Below are the code and all the weights of a small trained network. Each question names an input and a target symbol and asks about switching units off, where a switched-off unit gives its printed mean instead of its output.

import numpy as np


def w(rows, s, z=0):
    codes = np.array(rows[::2]) - 128.0
    scale = np.full(codes.shape[1], s)
    scale[-1] = z or s
    return codes * scale


def norm(h):
    return h / np.sqrt((h * h).mean(-1, keepdims=True) + 1e-5)


def f(y):
    return np.maximum(y, 0)


def softmax(a):
    e = np.exp(a - a.max(-1, keepdims=True))
    return e / e.sum(-1, keepdims=True)


def log_softmax(a):
    a = a - a.max(-1, keepdims=True)
    return a - np.log(np.exp(a).sum(-1, keepdims=True))


def net(x, mask):
    ids = ['γδεζημξ'.index(c) for c in x.split()]
    T = len(ids)
    res = E[ids] + P[:T]
    u = 0
    for l in range(2):
        q, k, v = (norm(res) @ M[l].T for M in (Q, K, V))
        z = softmax(np.where(np.tri(T) > 0, q @ k.T / 2**0.5, -1e9)) @ v
        res = res + np.where(mask[u], z, O[l][:, -1]) @ O[l][:, :-1]
        u += 1
        y = f(norm(res) @ A[l][:, :-1].T + A[l][:, -1])
        res = res + np.where(mask[u : u + 8], y, B[l][:, -1]) @ B[l][:, :-1]
        u += 8
    return log_softmax(norm(res)[-1] @ U[:, :-1].T + U[:, -1])


Q, K, V, O, A, B = {}, {}, {}, {}, {}, {}
E = w([
[68,191,185,89,90],'γ',
[160,111,20,95,50],'δ',
[105,36,175,68,103],'ε',
[160,162,89,64,41],'ζ',
[1,174,109,135,99],'η',
[188,205,170,97,90],'μ',
[208,187,182,112,115],'ξ',
],0.012)
P = w([
[135,183,101,1,230],'0',
[134,184,112,25,199],'1',
[132,175,118,44,174],'2',
[133,169,125,61,153],'3',
[132,163,131,77,134],'4',
[132,157,138,92,119],'5',
[129,150,144,108,104],'6',
[128,144,151,124,91],'7',
[128,138,157,141,75],'8',
[127,131,161,160,59],'9',
[120,123,166,182,40],'10',
[114,113,174,212,24],'11',
],0.0076)
Q[0] = w([
[147,186,150,109,102],'0.h0',
[181,148,88,223,252],'0.h0',
],0.025)
K[0] = w([
[218,109,232,122,126],'0.h0',
[119,133,87,38,254],'0.h0',
],0.015)
V[0] = w([
[33,188,245,76,176],'0.h0',
[158,2,182,7,168],'0.h0',
],0.0065)
O[0] = w([
[10,103,85,200,116,254],'0.h0',
[202,89,207,217,2,151],'0.h0',
],0.0095,0.0039)
A[0] = w([
[143,132,134,176,75,135],'0.n0',
[91,77,130,196,103,85],'0.n1',
[237,128,128,119,155,103],'0.n2',
[117,38,122,107,251,175],'0.n3',
[138,89,120,173,79,90],'0.n4',
[91,193,112,190,78,122],'0.n5',
[180,93,77,171,97,164],'0.n6',
[179,89,205,117,125,3],'0.n7',
],0.012,0.0053)
B[0] = w([
[164,21,158,136,121,177],'0.n0',
[117,116,97,118,182,199],'0.n1',
[137,2,69,166,150,170],'0.n2',
[226,171,92,61,73,153],'0.n3',
[145,113,134,58,165,168],'0.n4',
[213,132,153,133,110,254],'0.n5',
[134,210,188,172,189,167],'0.n6',
[101,243,96,96,148,160],'0.n7',
],0.0098,0.0061)
Q[1] = w([
[114,101,67,156,175],'1.h0',
[131,89,4,163,154],'1.h0',
],0.016)
K[1] = w([
[11,102,105,152,122],'1.h0',
[8,163,106,206,170],'1.h0',
],0.017)
V[1] = w([
[135,104,195,119,253],'1.h0',
[50,123,131,134,115],'1.h0',
],0.004)
O[1] = w([
[228,80,90,211,207,8],'1.h0',
[206,129,5,87,3,32],'1.h0',
],0.0038,0.0017)
A[1] = w([
[174,82,175,233,7,35],'1.n0',
[102,103,90,199,98,33],'1.n1',
[81,166,123,98,94,50],'1.n2',
[141,54,106,80,143,2],'1.n3',
[158,162,100,187,87,173],'1.n4',
[98,129,109,68,186,78],'1.n5',
[63,123,124,150,189,158],'1.n6',
[113,65,69,150,132,160],'1.n7',
],0.015,0.0058)
B[1] = w([
[185,110,89,250,71,254],'1.n0',
[153,102,140,158,125,148],'1.n1',
[158,148,151,158,149,208],'1.n2',
[84,156,101,161,166,188],'1.n3',
[84,94,146,132,146,218],'1.n4',
[165,109,122,178,126,163],'1.n5',
[147,93,88,74,122,178],'1.n6',
[141,162,183,111,94,179],'1.n7',
],0.019,0.0058)
U = w([
[44,108,99,83,45,250],'γ',
[199,117,87,107,227,11],'δ',
[152,99,141,214,82,167],'ε',
[167,184,200,99,141,166],'ζ',
[99,215,28,108,93,215],'η',
[48,163,77,189,205,35],'μ',
[120,7,150,103,183,79],'ξ',
],0.015,0.0022)

Each question gives the input, a string of symbols that net reads in full, and the target symbol t.
The units are the heads (2 rows each of Q, K, V and O) and the neurons (one row each of A and B). Each row of codes is followed by its name. A weight is (code - 128) times the scale printed after its matrix; where a second scale follows, it is the last column's (O, A, B and U).
mask holds one flag per unit, layer by layer, with each layer's heads first. A switched-off unit (its flag False) gives its mean, the last column of its rows in O or B, instead of its output. The means were averaged over made-up inputs and are rounded, as every weight is.
A unit's drop is (log p(t) with every unit on - log p(t) with that unit switched off) / (log p(t) with every unit on - log p(t) with every unit switched off).
The circuit of an input: a set's keep is (log p(t) with only the set's units on - log p(t) with every unit switched off) / (log p(t) with every unit on - log p(t) with every unit switched off). Starting from the 12 units with the biggest drops (on a tie, the unit counted first), units are removed one at a time, each time the one whose removal leaves the highest keep (on an exact tie, the one counted first), for as long as the keep stays at least 0.8.
circuit, biggest first: the units of the circuit, biggest drop first
most important unit: the unit with the biggest drop
top k neurons: the k neurons with the biggest drops, biggest first
top k neurons in layer l: the k neurons of layer l with the biggest drops, biggest first
input η γ ζ η, target ζ: circuit, biggest first => 0.n5, 1.n0, 1.n3
input η ε ζ ε, target ζ: circuit, biggest first => 0.h0, 1.n0, 0.n7
input ξ μ ζ ε η ε ζ μ δ ξ η, target ξ: top 4 neurons => 0.n5, 1.n0, 1.n6, 0.n2
input γ γ γ δ μ η ε, target η: circuit, biggest first => 0.h0, 0.n3, 1.n3
input μ η η ζ ξ ζ ζ μ η μ ε, target μ: circuit, biggest first => 1.n3, 0.h0, 0.n1
input ε η μ δ γ ε γ, target ξ: top 2 neurons => 0.n5, 1.n6
input ξ δ η δ ξ μ η, target μ: top 2 neurons => 0.n5, 0.n2
input μ μ μ ζ γ μ ε ζ ζ δ, target ζ: top 3 neurons => 1.n7, 1.n0, 0.n5
input γ ε ε ξ δ, target ξ: circuit, biggest first => 0.n6, 1.n4, 1.n0, 1.n3
input η ε γ ζ γ, target η: most important unit => 0.n2
input ε ε ε ε δ δ, target δ: circuit, biggest first => 0.h0, 1.n0
input ξ ε ζ ε, target ζ: circuit, biggest first => 0.h0, 1.n0, 0.n7
input ε ε γ ξ η, target ξ: top 3 neurons in layer 1 => 1.n0, 1.n6, 1.n4
input μ ζ γ, target ζ: circuit, biggest first => 1.n0
input γ ε ε ε η ζ η η δ, target η: circuit, biggest first => 0.h0, 0.n5, 1.n2, 0.n0
input ε ε γ ζ ζ η, target ζ: circuit, biggest first => 0.h0, 1.n0, 0.n5
input μ μ μ ξ μ δ, target μ: circuit, biggest first => 0.n6, 1.n0, 1.n4
input ε ε ε η δ γ μ ε μ ζ ε ζ, target η: top 3 neurons => 0.n5, 0.n2, 1.n0
input μ ε ε δ η γ, target γ: top 3 neurons => 1.n6, 1.n0, 0.n4
input μ δ η η, target η: top 2 neurons => 1.n0, 1.n6
input ε ε μ ζ, target ζ: top 2 neurons => 0.n2, 1.n0
input ε μ ζ ξ ε ξ μ ε γ δ, target γ: top 2 neurons in layer 1 => 1.n0, 1.n2
